Below are the code and all the weights of a small trained network. Each question names an input and a class and asks about switching units off, where a switched-off unit gives its printed mean instead of its output.

import numpy as np


def w(rows, s, z=0):
    codes = np.array(rows[::2]) - 128.0
    scale = np.full(codes.shape[1], s)
    scale[-1] = z or s
    return codes * scale


def norm(h):
    return h / np.sqrt((h * h).mean(-1, keepdims=True) + 1e-5)


def f(y):
    return y / 2 * (1 + np.tanh(0.7978845608 * (y + 0.044715 * y**3)))


def log_softmax(a):
    a = a - a.max(-1, keepdims=True)
    return a - np.log(np.exp(a).sum(-1, keepdims=True))


def net(x, mask):
    res = np.array(x, float).reshape(1, 3) / 4 @ E
    u = 0
    for l in range(4):
        y = f(norm(res) @ A[l][:, :-1].T + A[l][:, -1])
        res = res + np.where(mask[u : u + 4], y, B[l][:, -1]) @ B[l][:, :-1]
        u += 4
    return log_softmax(norm(res)[-1] @ U[:, :-1].T + U[:, -1])


A, B = {}, {}
E = w([
[41,124,111,75,63,53,5,108,22],'x0',
[86,242,85,143,69,254,98,198,148],'x1',
[145,223,63,222,116,64,105,111,162],'x2',
],0.0005)
A[0] = w([
[95,149,54,173,110,106,82,73,171,129],'0.n1',
[82,235,83,148,85,247,174,218,159,4],'0.n2',
[46,74,133,3,72,166,78,141,29,92],'0.n3',
[113,124,110,94,100,139,138,157,128,2],'0.n4',
],0.0013,0.00058)
B[0] = w([
[122,84,139,110,93,102,48,154,51,168],'0.n1',
[188,187,135,147,216,50,78,16,156,148],'0.n2',
[29,27,207,217,57,199,115,241,193,252],'0.n3',
[135,192,249,171,140,135,154,141,123,32],'0.n4',
],0.0011,0.00039)
A[1] = w([
[116,88,145,149,158,177,203,176,173,104],'1.n1',
[105,38,227,32,158,34,186,80,65,18],'1.n2',
[136,56,136,123,156,148,227,151,172,252],'1.n3',
[190,158,62,188,224,124,248,93,205,116],'1.n4',
],0.0017,0.00033)
B[1] = w([
[138,138,156,66,118,93,108,91,91,161],'1.n1',
[141,210,59,251,161,146,185,134,149,224],'1.n2',
[176,120,87,84,45,94,77,129,67,207],'1.n3',
[104,52,184,121,118,183,176,134,115,252],'1.n4',
],0.0017,0.0012)
A[2] = w([
[158,96,153,135,187,46,115,109,97,101],'2.n1',
[160,187,127,164,170,166,135,108,186,60],'2.n2',
[104,148,48,158,109,4,92,124,80,198],'2.n3',
[106,131,109,83,127,123,132,102,111,3],'2.n4',
],0.0022,0.00052)
B[2] = w([
[152,157,101,79,107,254,121,100,157,163],'2.n1',
[66,126,46,156,130,128,155,97,118,126],'2.n2',
[202,78,204,89,78,174,220,82,165,249],'2.n3',
[146,145,170,141,161,154,94,163,169,101],'2.n4',
],0.002,0.0014)
A[3] = w([
[129,179,166,48,160,175,81,147,109,151],'3.n1',
[168,165,142,148,67,40,86,72,130,77],'3.n2',
[250,48,146,117,175,149,213,95,122,169],'3.n3',
[121,211,119,148,77,150,58,142,124,253],'3.n4',
],0.0024,0.00036)
B[3] = w([
[234,160,99,132,179,64,154,107,111,127],'3.n1',
[201,105,177,36,175,254,181,177,153,130],'3.n2',
[225,158,176,32,48,228,162,81,226,254],'3.n3',
[184,68,138,103,126,152,219,70,172,129],'3.n4',
],0.0019,0.0038)
U = w([
[168,170,106,109,215,57,77,169,59,3],'0',
[16,27,184,145,84,74,35,226,40,129],'1',
[229,123,176,58,56,223,198,76,196,228],'2',
[32,204,11,254,193,109,160,69,159,104],'3',
],0.0061,0.0029)

Each question gives the input, the list of numbers given to net, and the class t.
The units are the neurons (one row each of A and B). Each row of codes is followed by its name. A weight is (code - 128) times the scale printed after its matrix; where a second scale follows, it is the last column's (A, B and U).
mask holds one flag per neuron, layer by layer. A switched-off neuron (its flag False) gives its mean, the last column of its row in B, instead of its output. The means were averaged over made-up inputs and are rounded, as every weight is.
A unit's drop is (log p(t) with every unit on - log p(t) with that unit switched off) / (log p(t) with every unit on - log p(t) with every unit switched off).
The circuit of an input: a set's keep is (log p(t) with only the set's units on - log p(t) with every unit switched off) / (log p(t) with every unit on - log p(t) with every unit switched off). Starting from the 12 units with the biggest drops (on a tie, the unit counted first), units are removed one at a time, each time the one whose removal leaves the highest keep (on an exact tie, the one counted first), for as long as the keep stays at least 0.8.
circuit, biggest first: the units of the circuit, biggest drop first
most important unit: the unit with the biggest drop
top k neurons: the k neurons with the biggest drops, biggest first
k most important neurons of layer l: the k neurons of layer l with the biggest drops, biggest first
drop of u: that unit's drop, to one decimal
input [-1,8,-8], class 0: 2 most important neurons of layer 3	[3.n3; 3.n1]
input [5,2,0], class 1: most important unit	3.n3
input [-7,8,3], class 3: top 3 neurons	[3.n3; 2.n3; 2.n2]
input [1,4,-7], class 1: circuit, biggest first	[3.n3; 2.n3]
input [-3,6,-3], class 3: circuit, biggest first	[2.n3; 3.n3]
input [2,4,-7], class 1: top 2 neurons	[3.n3; 0.n3]
input [-8,6,8], class 3: top 2 neurons	[3.n3; 2.n3]
input [0,-2,-8], class 1: top 2 neurons	[0.n3; 2.n3]
input [3,-1,-2], class 1: top 2 neurons	[0.n3; 3.n3]
input [-8,4,5], class 3: top 2 neurons	[2.n3; 2.n2]
input [8,0,2], class 1: top 4 neurons	[3.n3; 0.n3; 0.n2; 1.n3]
input [-4,5,5], class 3: top 2 neurons	[3.n3; 2.n3]
input [0,1,-1], class 0: top 2 neurons	[2.n3; 3.n3]
input [7,-3,-3], class 1: most important unit	0.n3
input [1,7,-2], class 3: top 2 neurons	[3.n3; 1.n3]
input [7,-3,-8], class 1: top 2 neurons	[0.n3; 3.n3]
input [0,2,-6], class 1: top 3 neurons	[3.n3; 0.n3; 2.n3]
input [-6,8,0], class 3: top 3 neurons	[2.n3; 3.n3; 2.n2]
input [-1,8,-1], class 3: drop of 3.n3	0.7
input [-2,6,7], class 3: drop of 1.n1	0.0
input [5,-3,-7], class 1: most important unit	0.n3
input [-2,8,3], class 3: drop of 3.n3	0.6
